Below are the code and all the weights of a small trained network. Each question names an input and a class and asks about switching units off, where a switched-off unit gives its printed mean instead of its output.

import numpy as np


def w(rows, s, z=0):
    codes = np.array(rows[::2]) - 128.0
    scale = np.full(codes.shape[1], s)
    scale[-1] = z or s
    return codes * scale


def f(y):
    return np.maximum(y, 0)


def log_softmax(a):
    a = a - a.max(-1, keepdims=True)
    return a - np.log(np.exp(a).sum(-1, keepdims=True))


def net(x, mask):
    res = np.array(x, float).reshape(1, 7) / 4 @ E
    y = f(res @ A[0][:, :-1].T + A[0][:, -1])
    res = res + np.where(mask, y, B[0][:, -1]) @ B[0][:, :-1]
    return log_softmax(res[-1] @ U[:, :-1].T + U[:, -1])


A, B = {}, {}
E = w([
[128,129,127,128,128,128],'x0',
[130,129,129,129,126,127],'x1',
[6,139,137,135,68,102],'x2',
[128,126,126,127,129,130],'x3',
[128,131,127,127,128,127],'x4',
[139,38,88,130,131,36],'x5',
[77,184,154,167,223,83],'x6',
],0.014)
A[0] = w([
[231,132,110,109,163,166,136],'N1',
[191,62,111,130,178,43,78],'N2',
[157,108,132,115,7,192,200],'N3',
[176,88,98,125,30,148,235],'N4',
[50,73,93,124,82,27,1],'N5',
[178,183,140,127,139,213,119],'N6',
[130,146,91,107,19,130,153],'N7',
[193,159,126,136,192,142,126],'N8',
[134,44,138,144,114,107,89],'N9',
[41,171,142,119,66,149,104],'N10',
],0.018,0.0071)
B[0] = w([
[152,141,176,113,97,168,222],'N1',
[135,73,57,111,71,67,210],'N2',
[162,38,158,152,161,121,251],'N3',
[141,118,169,98,75,188,242],'N4',
[187,167,135,118,253,182,229],'N5',
[139,135,135,141,223,163,212],'N6',
[166,70,141,144,136,120,209],'N7',
[117,145,90,133,183,95,198],'N8',
[160,155,148,112,97,151,177],'N9',
[49,101,134,168,82,95,221],'N10',
],0.031,0.023)
U = w([
[144,138,134,128,147,191,154],'0',
[131,42,73,171,114,58,71],'1',
[107,228,65,124,187,124,208],'2',
[10,202,124,189,93,121,198],'3',
[146,134,110,64,41,154,3],'4',
],0.011,0.004)

Each question gives the input, the list of numbers given to net, and the class t.
The units are the neurons (one row each of A and B). Each row of codes is followed by its name. A weight is (code - 128) times the scale printed after its matrix; where a second scale follows, it is the last column's (A, B and U).
mask holds one flag per neuron, in row order. A switched-off neuron (its flag False) gives its mean, the last column of its row in B, instead of its output. The means were averaged over made-up inputs and are rounded, as every weight is.
A unit's drop is (log p(t) with every unit on - log p(t) with that unit switched off) / (log p(t) with every unit on - log p(t) with every unit switched off).
The circuit of an input: a set's keep is (log p(t) with only the set's units on - log p(t) with every unit switched off) / (log p(t) with every unit on - log p(t) with every unit switched off). Starting from all 10 units, units are removed one at a time, each time the one whose removal leaves the highest keep (on an exact tie, the one counted first), for as long as the keep stays at least 0.8.
units of the circuit, in order: the units of the circuit, biggest drop first
most important unit: the unit with the biggest drop
k most important neurons: the k neurons with the biggest drops, biggest first
drop when u is switched off: that unit's drop, to one decimal
input [0,3,0,0,5,2,0], class 4: most important unit : N3
input [3,-4,-7,4,-2,2,8], class 1: 2 most important neurons : (N2; N5)
input [-8,5,-2,-6,-2,1,-7], class 4: 2 most important neurons : (N4; N5)
input [5,-8,5,0,5,0,5], class 3: units of the circuit, in order : (N10; N3)
input [-7,-4,6,2,-6,-3,1], class 3: units of the circuit, in order : (N3; N10)
input [2,3,-8,1,4,1,-1], class 4: units of the circuit, in order : (N1; N2)
input [-7,-1,5,5,-7,-2,1], class 3: 2 most important neurons : (N3; N2)
input [7,-1,-6,-4,-7,1,-3], class 4: units of the circuit, in order : (N5; N1)
input [8,5,5,7,3,8,0], class 0: 3 most important neurons : (N5; N8; N9)
input [3,5,1,-2,-3,4,2], class 2: units of the circuit, in order : (N3; N4)
input [8,-6,0,0,-1,6,-5], class 4: 3 most important neurons : (N4; N2; N6)
input [-7,0,7,0,-4,6,0], class 0: 2 most important neurons : (N5; N8)
input [-5,5,0,-3,0,-8,1], class 2: 2 most important neurons : (N6; N4)
input [-4,-1,8,3,-2,-3,6], class 3: units of the circuit, in order : (N10)
input [-1,-4,2,1,-7,-8,7], class 3: 2 most important neurons : (N10; N5)
input [-5,3,0,-8,-5,7,-7], class 4: 2 most important neurons : (N4; N2)
input [-5,3,-6,-5,-7,8,0], class 4: 3 most important neurons : (N3; N9; N1)
input [-6,3,-5,-3,-3,3,2], class 1: 2 most important neurons : (N4; N2)
input [-6,1,-8,2,-4,1,6], class 1: 2 most important neurons : (N2; N5)
input [-6,2,7,-1,2,8,8], class 2: most important neuron : (N5)
input [6,8,2,2,1,6,7], class 2: drop when N3 is switched off : 0.2
input [-7,-5,4,0,6,-7,3], class 3: drop when N9 is switched off : 0.0
input [7,-7,8,8,-1,8,-8], class 0: drop when N5 is switched off : 2.1
